Moves between elements:
state | ~ § ! @ ^ *
j984 | j599 j416 j994 j329 j238 j340
j711 | j329 j599 j238 j237 j543 j123
j42 | j376 j517 j771 j473 j497 j186
j902 | j984 j30 j340 j711 j123 j97
j126 | j500 j18 j274 j422 j330 j968
j367 | j281 j725 j746 j118 j856 j202
j39 | j727 j151 j986 j382 j966 j632
j447 | j194 j451 j827 j39 j632 j862
j274 | j431 j464 j500 j41 j422 j126
j138 | j653 j997 j607 j406 j608 j515
j892 | j517 j966 j952 j376 j771 j275
j208 | j118 j281 j856 j620 j349 j914
j515 | j607 j370 j138 j608 j959 j291
j394 | j620 j118 j349 j997 j370 j454
j78 | j959 j138 j534 j50 j597 j351
j180 | j422 j500 j330 j451 j230 j61
j317 | j276 j527 j877 j746 j367 j421
j230 | j626 j41 j451 j141 j194 j734
j749 | j892 j621 j275 j42 j186 j19
j497 | j362 j19 j473 j715 j319 j527
j249 | j711 j984 j123 j172 j464 j165
j451 | j835 j171 j626 j151 j141 j230
j329 | j902 j830 j97 j249 j165 j238
j97 | j340 j606 j902 j123 j249 j329
j193 | j895 j351 j927 j973 j30 j941
j50 | j142 j406 j105 j927 j193 j597
j375 | j50 j959 j597 j941 j11 j895
j422 | j171 j69 j41 j835 j626 j330
j986 | j862 j268 j727 j299 j382 j39
j607 | j350 j840 j653 j754 j406 j138
j370 | j840 j642 j997 j350 j653 j640
j653 | j459 j140 j350 j291 j754 j607
j376 | j749 j625 j19 j980 j362 j771
j599 | j830 j941 j737 j902 j97 j994
j737 | j606 j193 j830 j340 j902 j599
j123 | j238 j994 j711 j543 j172 j249
j959 | j406 j653 j608 j142 j105 j534
j362 | j186 j275 j980 j940 j73 j473
j895 | j597 j534 j375 j11 j416 j927
j968 | j274 j77 j126 j330 j180 j171
j606 | j973 j895 j30 j994 j984 j830
j473 | j980 j749 j362 j73 j715 j497
j30 | j416 j375 j973 j599 j994 j606
j980 | j42 j892 j186 j527 j940 j362
j11 | j193 j105 j941 j606 j830 j416
j727 | j447 j734 j862 j619 j299 j986
j725 | j715 j362 j319 j421 j498 j276
j132 | j382 j727 j966 j113 j517 j621
j434 | j208 j367 j914 j394 j454 j642
j754 | j515 j338 j291 j534 j78 j406
j625 | j621 j632 j245 j892 j275 j113
j498 | j317 j73 j421 j202 j365 j281
j350 | j338 j454 j459 j515 j291 j653
j927 | j375 j78 j895 j416 j973 j193
j73 | j527 j42 j940 j276 j877 j715
j877 | j725 j497 j276 j281 j746 j317
j431 | j945 j543 j69 j968 j171 j500
j245 | j132 j39 j621 j952 j892 j625
j464 | j543 j238 j172 j945 j69 j18
j41 | j968 j945 j171 j61 j835 j422
j543 | j165 j97 j237 j77 j808 j172
j632 | j986 j141 j39 j966 j132 j619
j275 | j952 j132 j892 j771 j42 j749
j421 | j877 j940 j317 j367 j202 j498
j237 | j249 j902 j165 j18 j77 j543
j517 | j625 j299 j113 j749 j19 j952
j140 | j394 j208 j454 j640 j338 j840
j619 | j39 j194 j632 j132 j621 j299
j827 | j141 j626 j194 j986 j39 j447
j172 | j237 j329 j543 j808 j945 j464
j973 | j11 j597 j416 j737 j599 j30
j597 | j105 j608 j50 j193 j941 j375
j715 | j940 j186 j73 j877 j317 j319
j500 | j69 j172 j431 j171 j41 j274
j608 | j754 j350 j406 j351 j142 j959
j105 | j351 j754 j142 j895 j927 j50
j621 | j966 j986 j132 j517 j952 j245
j941 | j927 j142 j193 j30 j606 j11
j382 | j619 j447 j299 j245 j625 j966
j459 | j640 j394 j338 j138 j515 j350
j19 | j275 j245 j749 j186 j980 j376
j319 | j73 j980 j715 j317 j421 j725
j945 | j77 j165 j808 j274 j126 j69
j626 | j61 j968 j835 j268 j151 j451
j862 | j827 j230 j447 j632 j619 j727
j997 | j140 j434 j840 j459 j350 j370
j534 | j608 j607 j959 j105 j50 j78
j118 | j365 j421 j67 j434 j642 j856
j281 | j421 j715 j498 j365 j67 j746
j69 | j808 j237 j945 j126 j968 j431
j746 | j498 j319 j281 j67 j118 j367
j141 | j268 j61 j151 j862 j727 j194
j771 | j19 j113 j376 j362 j473 j42
j194 | j151 j835 j141 j727 j986 j827
j952 | j113 j382 j517 j19 j376 j892
j640 | j997 j620 j370 j653 j607 j338
j835 | j180 j126 j61 j734 j268 j626
j338 | j370 j349 j640 j607 j138 j459
j171 | j126 j808 j968 j180 j61 j41
j454 | j349 j856 j394 j370 j640 j140
j142 | j78 j291 j351 j375 j895 j105
j67 | j202 j317 j365 j914 j434 j118
j291 | j138 j640 j515 j959 j534 j754
j186 | j771 j952 j42 j497 j527 j980
j202 | j746 j276 j367 j856 j208 j365
j268 | j230 j330 j734 j827 j447 j151
j856 | j67 j498 j118 j642 j620 j208
j113 | j245 j619 j625 j275 j749 j517
j527 | j473 j376 j497 j319 j725 j940
j914 | j856 j746 j208 j349 j394 j434
j238 | j97 j737 j329 j165 j237 j711
j18 | j172 j711 j464 j69 j431 j77
j416 | j941 j50 j11 j830 j737 j973
j966 | j299 j862 j382 j625 j113 j132
j299 | j632 j827 j619 j621 j245 j382
j406 | j291 j459 j754 j78 j351 j608
j349 | j642 j67 j620 j840 j997 j394
j994 | j737 j11 j599 j97 j329 j984
j642 | j914 j202 j434 j454 j140 j620
j276 | j319 j473 j725 j498 j281 j877
j808 | j18 j249 j77 j500 j274 j945
j365 | j367 j877 j202 j208 j914 j67
j620 | j434 j365 j642 j140 j840 j349
j840 | j454 j914 j140 j338 j459 j997
j734 | j451 j422 j230 j194 j827 j268
j151 | j734 j180 j268 j447 j862 j141
j77 | j464 j123 j18 j431 j500 j808
j330 | j41 j431 j422 j626 j451 j180
j165 | j123 j340 j249 j464 j18 j237
j830 | j30 j927 j606 j984 j340 j737
j351 | j534 j515 j78 j597 j375 j142
j61 | j330 j274 j180 j230 j734 j835
j340 | j994 j973 j984 j238 j711 j902
j940 | j497 j771 j527 j725 j276 j73

The rows follow the links: the fewer symbols apart two elements are, the more alike their rows tend to be.

Element, then a row for it; each showing differs a little:
j619: [ 202 -199  190 -208  563  115 -232  -54 -113  721  412  338 -312  535  748   29 -368  234  -68  251 -511  247  291  634  -26   11  138 -416  -13    6   19   38  127  147 -130  531 -153  103  419 -626 -434]
j367: [ 573  275   74 -167 -734 -411   41 -124 -274  219  555  197 -312   31  150  -75   80 -245  210   -8  358  405   -7  149 -358  396 -407 1033 -386  260  141  466  267  318  244  178  -19  436  -41  167  229]
j973: [ -12   17 -459  353  175  264  -69   90  201 -558 -738 -389  104 -568 -952 -142  232  -53  227  -92  310 -420 -243 -411  294  -31 -113 -486  254 -186  175 -190 -426 -287 -434 -325  359 -205  104  297   53]
j275: [ 462  226 -165 -430  537  414 -117    3 -122 -268  -61  327 -695  222  363 -314 -664  332  -69  108 -267  -61  280  429  391   59 -307  324   72  229 -156  256 -203  482  205  624 -188 -352  649  251  -29]
j299: [ 300 -171  155 -217  585   82 -214  -47  -83  694  414  368 -379  519  720   -8 -359  241  -60  222 -485  225  329  643  -41   60   86 -384  -37   24   81  101  109  187 -164  541 -126   92  474 -563 -411]
j171: [ -258 -1080    91  -414   622    53   -44   106   264   162    68    46    36   -54   245   207   245   581  -491  -504  -389  -600   138  -448   -93   -48   257  -315   280   -60    12   -28  -423  -172   119    13   394  -110   193   578  -285]
j317: [ 180  533  108 -144 -689 -149   -7   -1 -365   43  596  115 -221   -7  462   38 -248 -264  232  204  320  672  -30  299 -140  351 -177  917 -265  278  -54  423  341  314  283  220 -296  474 -199 -258  226]
j653: [-108  666  235  576 -731 -424  354 -274   68 -118 -314 -108  483  285 -567 -111  288 -584  141  220  209   81 -156   -7 -147 -405  -25   63 -358 -130  -79 -364  524  -74   37 -456 -235 -312 -569 -223  373]
j274: [ -127 -1120    24  -375   539    -9  -123   136   202   360   218    13   -24  -204   172   224   362   509  -347  -529  -251  -467   114  -444  -235   151   232  -347   231   -63   167    80  -458  -247   -50   -22   527   169   167   473  -336]
j330: [-433 -916  163 -424  695   98   62  116  255   31   -6   75   94  105  314  179   79  554 -600 -418 -529 -595  175 -390   25 -245  342 -356  286  -72 -170 -165 -330 -118  255   -5  172 -331  113  527 -241]
j994: [-645   -5 -328  244  116  451  -81  314  105 -643 -569 -497  428 -688 -524  175   58  -17  157  -36  263 -172 -306 -481  367  -64  249 -549  393 -195  -75 -246 -344 -405 -239 -439  102  -26 -208    8   70]
j840: [ 149  504  154  251 -673 -422  459 -307  120 -426 -326   60  188  282 -564 -225  291 -349 -118  -70  132 -214  -60 -237 -114 -387 -282  637 -353   85 -170 -156  313  182  418 -345 -150 -554 -408  548  483]
j980: [ -38  645  -87 -364  107  471   23  127 -267 -636  -45  169 -339  107  473 -164 -795  124  -83  254  -71  239  134  304  507   -4 -171  629   86  282 -485  190    0  490  478  401 -522 -283  163   80  274]
j827: [-516 -245  372 -177  526  130  -32   17   12  419  245  178  136  546  847  259 -351  279 -373  212 -639   98  236  322   53 -325  500 -560   97  -83 -261 -289  208    5  115  233 -370 -138    3 -569 -313]
j497: [-173  730  -11 -307 -140  399   25  160 -337 -589   94  116 -212   16  551  -52 -777    8   10  323   40  437   33  304  413   50 -121  699   27  299 -463  214  137  412  481  327 -590  -84  -43  -80  290]
j165: [-690 -544  -74   71   55  142 -250  334  -10  218  222 -387  464 -644  125  477  246   80  118 -121  208  174 -231 -356 -106  302  480 -560  327 -195  142  -68 -226 -515 -379 -323  214  705 -281 -434 -273]
j126: [ -164 -1127    60  -376   579    16  -105   136   214   277   149    18     0  -142   204   191   321   541  -393  -527  -298  -523   103  -448  -182    73   229  -325   267   -65   139    15  -444  -228     5     2   478    62   211   541  -330]
j447: [-430 -246  358 -177  546  122  -69    2  -19  496  291  204  112  556  846  221 -344  228 -320  235 -642  155  274  403   37 -258  468 -545   91  -50 -247 -207  205   11   71  235 -364  -71   34 -634 -328]
j105: [ 583  169 -262  621 -239 -304  -75 -235  155  279 -330 -176    2 -161 -984 -239  519 -396  504   46  345  -77 -178   29 -216   77 -271 -471 -180 -227  529  -95   -9 -255 -683 -262  396  125  129 -185  -83]
j711: [-846 -318 -119  186   25  285 -218  366    6  -99   20 -483  556 -684  -20  442  135    0  179  -13  270  153 -279 -382   69  155  523 -570  382 -174   11 -158 -199 -522 -333 -357  108  552 -377 -414 -141]
j69: [ -159 -1119   -22  -269   390   -25  -221   182   148   481   338   -94    26  -351   204   317   401   398  -178  -467  -118  -297    -7  -396  -297   281   259  -389   270  -117   263    90  -400  -345  -205   -40   558   422   155   269  -412]
j19: [ 361  351 -184 -441  458  463  -44   67 -158 -437 -110  308 -631  200  357 -303 -712  289 -104  145 -225    4  227  352  485   29 -290  429  105  279 -277  248 -194  517  306  572 -267 -391  518  294  101]
j515: [  19  621  156  671 -708 -466  206 -268   54  101 -233 -134  458  213 -605  -78  341 -630  262  257  240  198 -162   75 -229 -335  -11 -132 -375 -185  100 -332  525 -165 -188 -456 -159 -120 -504 -449  204]

Each walk starts at a row. The symbols on each line, taken left to right, move it on to the next element.
Each answer is a row, close to the row of the element it stands for.
[-676 -575  333 -340  655  174  109   79  171    1   -6   94  239  347  570  217 -194  471 -633 -141 -650 -364  231 -121   92 -425  470 -423  288  -91 -378 -339  -92  -42  332   33 -181 -417  -61  115 -188]
* ! § ^ ! * [-541 -758  238 -394  674  163   75   93  228  -25  -44   97  171  221  412  203  -20  542 -634 -331 -559 -531  214 -292   58 -315  395 -387  284  -69 -279 -253 -227  -66  307   46   30 -398   34  387 -206]
§ ^ § * @ ^ ! @ ^ ! [-671 -398  388 -248  609  181   73  107  121  136   98  136  264  452  708  231 -276  366 -543   34 -680 -160  249  100  113 -413  535 -499  197  -77 -401 -333   41  -39  283   80 -313 -357  -95 -233 -234]
[-753 -478  -80   93   35  200 -238  351  -10  117  161 -432  489 -665   54  464  236   39  123  -92  228  172 -256 -360  -56  277  493 -551  339 -192  113  -82 -193 -518 -372 -329  182  667 -303 -424 -218]
@ ~ ~ ~ ^ ~ ^ ~ ! [-538 -706  -55    6   58   87 -289  304   11  366  314 -326  375 -591  194  455  311  146  117 -207  161  135 -172 -332 -212  358  450 -522  297 -168  239   25 -237 -520 -382 -230  306  755 -194 -347 -331]
~ ~ ! § @ [-805  -86 -245  236   62  415 -135  326   51 -453 -289 -550  539 -710 -286  311   70  -20  139    5  268   -4 -306 -455  254   30  403 -572  439 -212  -49 -236 -278 -494 -257 -447   62  223 -349 -221    4]
[ 494  279   71   19 -629 -473  385 -300   52 -298 -128  163 -130  187 -471 -307  300 -227  -88 -211  220 -230   -4 -237 -215 -105 -488  925 -377  170  -25  125  176  275  435 -145   92 -366 -145  794  435]
! ! ! * ^ ^ ~ ~ [ 196  505  134  178 -655 -437  443 -283  110 -426 -333   67  128  265 -537 -239  255 -316 -111 -106  163 -259  -52 -283 -117 -347 -304  679 -355  104 -152  -98  263  198  434 -286  -94 -526 -330  616  513]
@ @ * ^ ! ! * [ 119  545   97  725 -637 -468  148 -287   47  242 -208 -123  375  164 -662  -66  388 -634  367  286  294  196 -188  129 -272 -213  -34 -222 -335 -201  240 -296  468 -168 -359 -411  -67   38 -410 -542  133]
[ 423  387   88 -143 -704 -279   33  -62 -309  197  595  156 -272   21  316  -10  -67 -268  238   75  359  537  -27  221 -287  412 -328 1010 -362  277   84  472  317  297  241  212 -119  492 -121  -28  191]
@ ! @ @ * ^ ^ [-116  661  212  504 -700 -447  413 -308   80 -279 -352  -65  435  298 -582 -120  275 -534   42  168  172    4 -143  -93 -124 -448  -74  222 -315  -83 -135 -346  493   -3  190 -468 -275 -394 -578  -10  442]
! * ! § § ~ * ~ § [ -17  646  100 -181 -550   34    1   77 -403 -136  470   83 -102   26  577   47 -467 -222  182  298  238  701  -43  342   47  280 -124  865 -194  293 -255  341  316  351  365  232 -473  354 -217 -319  283]
[-837 -248 -163  199   18  307 -173  366   -3 -193  -84 -516  586 -687  -69  398  118   -5  142   -9  264  128 -285 -387  146  132  480 -570  393 -197    4 -197 -220 -521 -313 -381   70  490 -371 -388 -118]
@ * ^ ! * ! [-332 -935  -34 -117  189   -7 -286  236   45  491  413 -228  209 -520  201  432  391  238   16 -324   65  -22  -80 -375 -266  364  383 -482  258 -182  301   84 -331 -459 -349 -139  450  719  -35 -117 -384]
§ ! ! ^ ^ ^ ^ @ @ @ [-669 -372  415 -243  584  163   44   82   86  207  125  165  247  485  748  261 -328  343 -499  100 -675  -84  245  136  100 -391  524 -524  185  -81 -382 -324  120  -39  266  117 -342 -286  -76 -344 -270]
[ 657  -59  -72 -390  639  220 -222  -56 -101  259  159  404 -742  374  480 -277 -460  328  -46  108 -376   17  329  575  172  113 -236    1   32  158   68  284 -116  373  -67  673   -4 -106  728  -47 -287]
§ @ § ! § § ~ ~ [ -121 -1133    24  -331   496   -17  -167   166   196   388   276    -6    -9  -265   182   229   368   479  -290  -501  -191  -427    55  -420  -249   193   227  -366   265   -64   218    77  -443  -261  -121   -19   522   276   181   411  -381]
~ ! ~ ~ ! * § ! ^ ~ [-809 -387  -98  119   15  246 -234  331  -14   32   88 -454  525 -678   46  465  162   39  156  -46  231  184 -265 -344    6  204  513 -586  351 -195   65 -114 -214 -521 -355 -363  134  607 -350 -441 -180]
[-332 -981  145 -417  672   80   24  123  261   44   -7   82   58   63  294  172  141  571 -604 -471 -481 -611  194 -402  -13 -177  298 -334  293  -59 -120 -117 -359 -113  194   -4  226 -289  136  564 -233]
! ! ^ ~ § § @ * [ -238 -1064   -17  -208   300   -30  -279   212   106   526   390  -158   119  -447   215   371   429   315   -75  -394   -23  -163   -38  -359  -327   356   305  -421   251  -122   307   100  -361  -417  -253   -88   523   581    80    78  -386]
^ ! ~ ^ ^ ~ * ~ @ @ [-696 -506  347 -309  645  168  110   81  159   68   31  121  251  370  649  238 -234  438 -614  -62 -652 -299  244  -68  100 -418  523 -473  232  -76 -420 -333  -33  -53  314   54 -233 -400  -72  -11 -210]
[-774  -68 -285  245   73  394 -114  332  101 -535 -416 -517  513 -703 -370  250   59  -10  167  -10  262  -74 -292 -466  295    5  365 -556  421 -235  -86 -247 -323 -454 -264 -438   74  116 -316 -137   36]
~ § ! ~ @ ! * [ 114   22 -492  365  145  213  -63   51  227 -495 -752 -352   35 -540 -997 -170  294  -83  280 -128  309 -398 -215 -394  272  -12 -156 -480  248 -201  247 -163 -435 -282 -458 -317  407 -170  150  313   52]
§ * ~ @ * * @ @ [-464   34 -394  293  149  383  -56  218  163 -655 -640 -466  322 -683 -704   38  133  -35  154  -68  275 -281 -276 -469  390  -52  127 -529  368 -205  -10 -251 -398 -335 -301 -404  181 -111 -128  139   69]
